Below is a small trained network, with its code and all its weights. Each question gives an input and a target symbol and asks what happens when units are switched off, that is, made to give their printed mean instead of their output.

import numpy as np


def w(rows, s, z=0):
    codes = np.array(rows[::2]) - 128.0
    scale = np.full(codes.shape[1], s)
    scale[-1] = z or s
    return codes * scale


def norm(h):
    return h / np.sqrt((h * h).mean(-1, keepdims=True) + 1e-5)


def f(y):
    return np.maximum(y, 0)


def softmax(a):
    e = np.exp(a - a.max(-1, keepdims=True))
    return e / e.sum(-1, keepdims=True)


def log_softmax(a):
    a = a - a.max(-1, keepdims=True)
    return a - np.log(np.exp(a).sum(-1, keepdims=True))


def net(x, mask):
    ids = ['ΔΘΛΞτω'.index(c) for c in x.split()]
    T = len(ids)
    res = E[ids] + P[:T]
    r = norm(res)
    for j in range(3):
        rows = slice(2 * j, 2 * j + 2)
        q, k, v = (r @ M[0][rows].T for M in (Q, K, V))
        z = softmax(np.where(np.tri(T) > 0, q @ k.T / 2**0.5, -1e9)) @ v
        o = O[0][rows]
        res = res + np.where(mask[j], z, o[:, -1]) @ o[:, :-1]
    y = f(norm(res) @ A[0][:, :-1].T + A[0][:, -1])
    res = res + np.where(mask[3:27], y, B[0][:, -1]) @ B[0][:, :-1]
    return log_softmax(norm(res)[-1] @ U[:, :-1].T + U[:, -1])


Q, K, V, O, A, B = {}, {}, {}, {}, {}, {}
E = w([
[6,44,165,156],'Δ',
[17,80,209,16],'Θ',
[38,72,155,73],'Λ',
[30,61,82,162],'Ξ',
[79,104,80,15],'τ',
[72,150,211,224],'ω',
],0.012)
P = w([
[212,49,177,158],'0',
[192,71,181,134],'1',
[172,96,171,121],'2',
[142,113,168,135],'3',
[123,131,160,127],'4',
[98,151,162,107],'5',
[79,172,144,97],'6',
[73,200,130,104],'7',
[93,255,110,88],'8',
[88,254,100,65],'9',
[37,208,78,38],'10',
],0.01)
Q[0] = w([
[171,102,75,164],'H1',
[195,164,108,151],'H1',
[248,140,147,128],'H2',
[189,161,103,177],'H2',
[133,197,242,198],'H3',
[20,171,177,120],'H3',
],0.014)
K[0] = w([
[203,144,213,144],'H1',
[122,64,207,153],'H1',
[247,20,75,146],'H2',
[200,3,113,101],'H2',
[79,81,181,128],'H3',
[90,190,145,111],'H3',
],0.012)
V[0] = w([
[134,148,254,84],'H1',
[125,59,207,91],'H1',
[91,2,27,68],'H2',
[158,118,60,208],'H2',
[100,53,194,198],'H3',
[90,107,95,10],'H3',
],0.0096)
O[0] = w([
[137,128,254,166,158],'H1',
[214,150,174,205,230],'H1',
[2,8,81,129,56],'H2',
[128,46,123,119,48],'H2',
[190,161,27,19,254],'H3',
[79,126,143,156,163],'H3',
],0.0087,0.0072)
A[0] = w([
[1,110,102,78,102],'N1',
[116,101,166,119,140],'N2',
[154,110,51,125,134],'N3',
[93,109,153,137,141],'N4',
[145,121,161,118,130],'N5',
[168,164,157,74,148],'N6',
[216,190,136,148,129],'N7',
[247,203,110,137,131],'N8',
[219,182,121,123,101],'N9',
[93,65,149,177,99],'N10',
[186,180,121,109,130],'N11',
[125,118,1,225,66],'N12',
[105,139,74,101,74],'N13',
[130,148,149,233,102],'N14',
[86,92,114,106,48],'N15',
[163,66,112,86,107],'N16',
[44,71,110,137,125],'N17',
[103,110,119,154,115],'N18',
[111,151,124,104,137],'N19',
[75,135,32,96,108],'N20',
[92,123,96,174,83],'N21',
[136,96,70,178,3],'N22',
[59,141,137,109,85],'N23',
[121,116,141,81,138],'N24',
],0.015,0.0067)
B[0] = w([
[63,166,133,85,192],'N1',
[106,177,97,130,144],'N2',
[139,120,188,105,145],'N3',
[113,189,91,103,148],'N4',
[128,145,124,126,151],'N5',
[143,149,69,112,211],'N6',
[164,225,94,117,231],'N7',
[140,254,50,150,253],'N8',
[135,237,70,157,216],'N9',
[98,163,97,177,146],'N10',
[149,142,76,159,206],'N11',
[101,190,187,71,141],'N12',
[123,67,144,102,143],'N13',
[89,231,250,19,149],'N14',
[160,122,115,73,141],'N15',
[121,109,157,193,141],'N16',
[156,198,109,121,169],'N17',
[137,143,128,111,138],'N18',
[133,133,128,185,157],'N19',
[158,122,200,2,166],'N20',
[107,139,72,144,138],'N21',
[145,140,146,77,130],'N22',
[109,149,164,160,158],'N23',
[83,96,92,142,146],'N24',
],0.0093,0.014)
U = w([
[109,87,158,160,254],'Δ',
[121,160,221,149,109],'Θ',
[47,133,142,215,92],'Λ',
[112,95,120,49,207],'Ξ',
[7,135,46,122,48],'τ',
[204,171,54,129,117],'ω',
],0.011,0.0046)

Each question gives the input, a string of symbols that net reads in full, and the target symbol t.
The units are the heads (2 rows each of Q, K, V and O) and the neurons (one row each of A and B). Each row of codes is followed by its name. A weight is (code - 128) times the scale printed after its matrix; where a second scale follows, it is the last column's (O, A, B and U).
mask holds one flag per unit, heads first, then neurons. A switched-off unit (its flag False) gives its mean, the last column of its rows in O or B, instead of its output. The means were averaged over made-up inputs and are rounded, as every weight is.
A unit's drop is (log p(t) with every unit on - log p(t) with that unit switched off) / (log p(t) with every unit on - log p(t) with every unit switched off).
The circuit of an input: a set's keep is (log p(t) with only the set's units on - log p(t) with every unit switched off) / (log p(t) with every unit on - log p(t) with every unit switched off). Starting from the 12 units with the biggest drops (on a tie, the unit counted first), units are removed one at a time, each time the one whose removal leaves the highest keep (on an exact tie, the one counted first), for as long as the keep stays at least 0.8.
units of the circuit, in order: the units of the circuit, biggest drop first
unit that matters most: the unit with the biggest drop
top k neurons: the k neurons with the biggest drops, biggest first
heads that matter: for each layer, one digit per head in row order, 1 if its drop is at least 0.15 and else 0, layers parted by /
drop when u is switched off: that unit's drop, to one decimal
input Θ Ξ Θ Δ τ Ξ Δ, target τ: units of the circuit, in order : H2; N7
input τ Δ Λ τ Δ τ Ξ Ξ, target τ: heads that matter : 011
input Λ Ξ Ξ Δ Ξ Ξ, target Ξ: unit that matters most : N20
input τ Ξ Λ, target τ: heads that matter : 010
input Θ Ξ Λ ω Λ Λ ω Θ Θ Δ, target Θ: heads that matter : 101
input Θ Θ Ξ, target Θ: heads that matter : 110
input Ξ Λ Δ ω ω τ Θ Δ Ξ Δ, target Ξ: heads that matter : 100
input Δ Ξ Δ ω Ξ Δ ω Ξ Δ Ξ, target Ξ: heads that matter : 100
input ω ω ω Λ Ξ Δ Λ, target Ξ: units of the circuit, in order : H2; N20; N8; N9
input Δ Θ Δ Θ Δ Ξ τ, target τ: units of the circuit, in order : H3; H2
input ω Δ Θ τ Θ, target τ: units of the circuit, in order : H2; N24; N7
input Θ Ξ Δ Θ Θ Ξ ω Θ Ξ Ξ Λ, target Ξ: units of the circuit, in order : H1; N20; N8
input ω Δ Θ Δ Θ, target Θ: heads that matter : 110
input ω Ξ Θ τ ω Δ Θ Δ, target Θ: heads that matter : 100
input ω Ξ Ξ Θ, target τ: top neuron : N24
input Λ Θ Θ Λ Θ, target Θ: drop when N1 is switched off : 0.1
input ω Θ ω ω Λ ω Ξ Ξ Θ Δ, target Ξ: drop when N8 is switched off : 0.3
input ω Ξ Λ τ Λ, target τ: drop when H2 is switched off : 0.9
